Each row has a name. Each piece below is followed by the name of the row it came from, unless a question asks for something else. Each question is about the rows just above it. Places in a row count from 0.

[111 137 126 168 146] -> J276
[111 137 126 168 144] -> J770
[134 150 120 183 157] -> J505
[139 100  98 155 161] -> J105
[ 97 137 163 146 144] -> J179
[ 87 134 156 136 180] -> J922
[100 127 137 205 144] -> J665
[ 91 134 149 120 183] -> J58
[ 87 108 159 146 189] -> J775
[ 97 137 163 146 174] -> J425
[190 127 137 190 190] -> J515
Row and place where [120 183 157] starts:  J505, 2
How many times does J515 hold [190]?  3
Row and place where [190 127 137] starts:  J515, 0
Row and place where [134 149 120 183] starts:  J58, 1
[155 161] begins in row and place  J105, 3

[186  44  44 185 132 121  48 145 147 171 136  44 186  44 108 135 134  45
  46 200 131 186 137] : J770
[128 136 154 130 118 131 150 139 140 133 110 150 127 132 126 115 138 156
 155 124 134 125 118] : J276
[130 128 128 129 100 129 128 124 126 124 106 124 130 128 133  96 121 125
 118 125 108 117 101] : J179
Row and place where [100 129 128 124 126 124 106 124 130 128 133] starts:  J179, 4
How many times does J770 hold [186]?  3

[ 69 119 156 121  95 118 131]  J105
[156 136  75 126 172 133 120]  J515
[142 128  71 120 160 128 133]  J775
[117  67 123 125 140 114 132]  J179
[151 158 198 134 109 138 127]  J295
[107 127 127 122 127 127 125]  J58
[158 134  71 129 173 128 121]  J425
[140 117  66 123 158 130 136]  J505
Row and place where [117  67] starts:  J179, 0
Where does [117  66 123] start? Give its row and place.  J505, 1
Number of entries in [151 158 198 134 109]:  5
Number of entries in [140]:  1
How many times does J58 hold [125]?  1
Count of [127] in J58:  4

[ 94 105 107  93  97  95  96  94  97  97  93 104 101 103 101 105 104] -> J770
[129  93  87 132 120 125 123 129 120 120 132  96 105 101 105  93  95] -> J505
[139 113 108 141 132 136 134 139 132 132 141 115 122 119 122 113 115] -> J775
[ 51 171 193  41  80  63  73  55  83  82  42 162 130 143 130 170 165] -> J425
[139 113 108 141 132 136 134 139 132 159 197  81 112  99 112  74  79] -> J515
[126 128 128 126 127 126 126 125 126 126  46 127 128 127 128 128 127] -> J58
[185  75  56 193 157 173 164 181 156 157 193  83 113 100 113  76  82] -> J179
[ 94 106 108  93  97  95  96  94  97  97 105 105 102 103 102  94 105] -> J295
[126 128 128 126 127 126 126 125 126 126 126 127 128 127 128 128 127] -> J665
[ 94 105 107  93  97  95  96  94  97  97  93 104 101 103 101 105 105] -> J276
[139 113 108 141 132 136 134 139 132 129 141 115 122 119 122 113  93] -> J105
Number of entries in [ 94 106 108  93  97  95  96  94  97  97 105 105 102 103 102  94]:  16
How many entries does [126 128 128 126 127 126 126 125 126 126  46 127 128 127 128 128 127] have?  17
Times [94] occurs in J295:  3

[ 52 199 199 195 119] : J770
[197 158  69 198  90] : J425
[141 207 135  75  60] : J105
[126 158  69 198  90] : J515
[101 158  69 198  90] : J775
Which row holds [126 158  69 198  90]?  J515
Number of entries in [126 158  69 198]:  4
Count of [198] in J770:  0

[140  57 161 197 122] = J58
[ 92  92 170 170 185] = J922
[ 57 119  91 185  92] = J425
Row and place where [ 92 170 170 185] starts:  J922, 1
How many times does J922 hold [92]?  2

[106 133 124  87 130 131 134  98  85 133 115 132  85 128 130 104 120  87
 132 133 134 117 122  81  80  86 116  94] = J515
[106  74 127 185  72  73  73 134 161  72 159  74 161  84  81 155 151 163
  74  73  74 152 133 162 165 182 160 168] = J58
[176 175 131 164 145 144 144 168 170 144 131 146 169 144 144 144 129 167
 145 146 142 129 127 172 175 161 133 149] = J770
[182 202 123 131 205 204 205 164 151 203  90 205 146 196 196 122 102 140
 205 203 201  98 115 147 149 121  92 115] = J922
[164 138 131 168 141 142 139 170 173 140 132 140 169 146 143 154 130 165
 140 138 137 131 132 174 175 169 131 163] = J179
[174 169 131 162 174 173 172 168 169 171 118 173 166 172 171 145 125 164
 173 171 169 119 131 173 176 160 118 149] = J505
Where does [174 175] start? Give its row and place.  J179, 23
Row and place where [138 137 131 132 174 175 169 131 163] starts:  J179, 19
How many entries does [106 133 124  87 130 131 134  98  85 133 115 132  85] have?  13

[158 124 129 162 152 108 163 163 152 160 154 112 150 109 133 138 138 128
 126 161 112 108 147 157 116 135 141 117 111 132 140 120 131] : J179
[ 57 119  98  68  81 137  66  68  81  73  77 126  71 133 106 178  86  97
 113  70 128 133  70  59 120 102  83 118 133 108  85 118  97] : J515
[206 185 176 216 204 185 177 216 205 213 204 153 199 150 179 185 186 173
 171 216 154 150 194 207 160 182 188 159 154 179 188 163 177] : J922
[142 132 142 180 168 114 182 181 171 176 168 117 166 114 142 143 153 139
 136 151 118 114 161 176 125 146 153 123 119 151 154 128 142] : J425
[107  94  96 110  96  89 110 110 107 109 105  89 105  88  98  99 100  95
  95 110  89  88 102 108  91  98 100  90  90  98 100  92  96] : J770
[202 125 157 167 156 113 167 167 156 165 156 125 193 112 135 171 172 154
 127 167 126 118 185 202 134 136 176 134 115 134 175 120 160] : J665
[156 122 124 172 159 102 173 172 160 170 159 103 151 101 133 133 135 121
 124 173 105 100 143 157 109 135 138 108 106 134 138  94 126] : J775
[125  96  94 143 148 164 143 143 148 143 148 159 129 165 156 140 139 148
 160 143 158 162 134 125 155 157 137 156 164 156 137 163 144] : J505
Row and place where [94 96] starts:  J770, 1
Number of entries in [158 124 129 162 152]:  5
Times [142] occurs in J425:  4
Number of entries in [206 185 176 216 204 185 177 216 205 213 204 153 199 150 179 185 186 173
 171 216 154 150 194 207 160 182 188 159 154 179 188 163 177]:  33
Times [177] occurs in J922:  2
How many times does J770 hold [95]?  2
Count the entries of [107  94  96 110  96  89 110 110 107 109 105  89 105]:  13

[ 96  93 108 101  98 104 103  98  99 106 104 104  93  99 103 101 101  98
 106 107 101] : J295
[ 75  41 202 130  92 160 151 100 111 107 161 160 103 111 149 131 129 100
 181 189 124] : J505
[119 127  86 104 114 114  99 112 109  91  96  97 127 106  99 104 104 112
  90 114 106] : J179
[ 93 108 101  98 104 103] begins in row and place  J295, 1
How many times does J179 hold [104]?  3
How many times does J179 hold [107]?  0
How many entries does [ 96  93 108 101  98 104 103  98  99 106 104 104  93  99 103 101 101  98
 106 107 101] have?  21
Where does [109  91  96  97 127 106  99] start? Give its row and place.  J179, 8

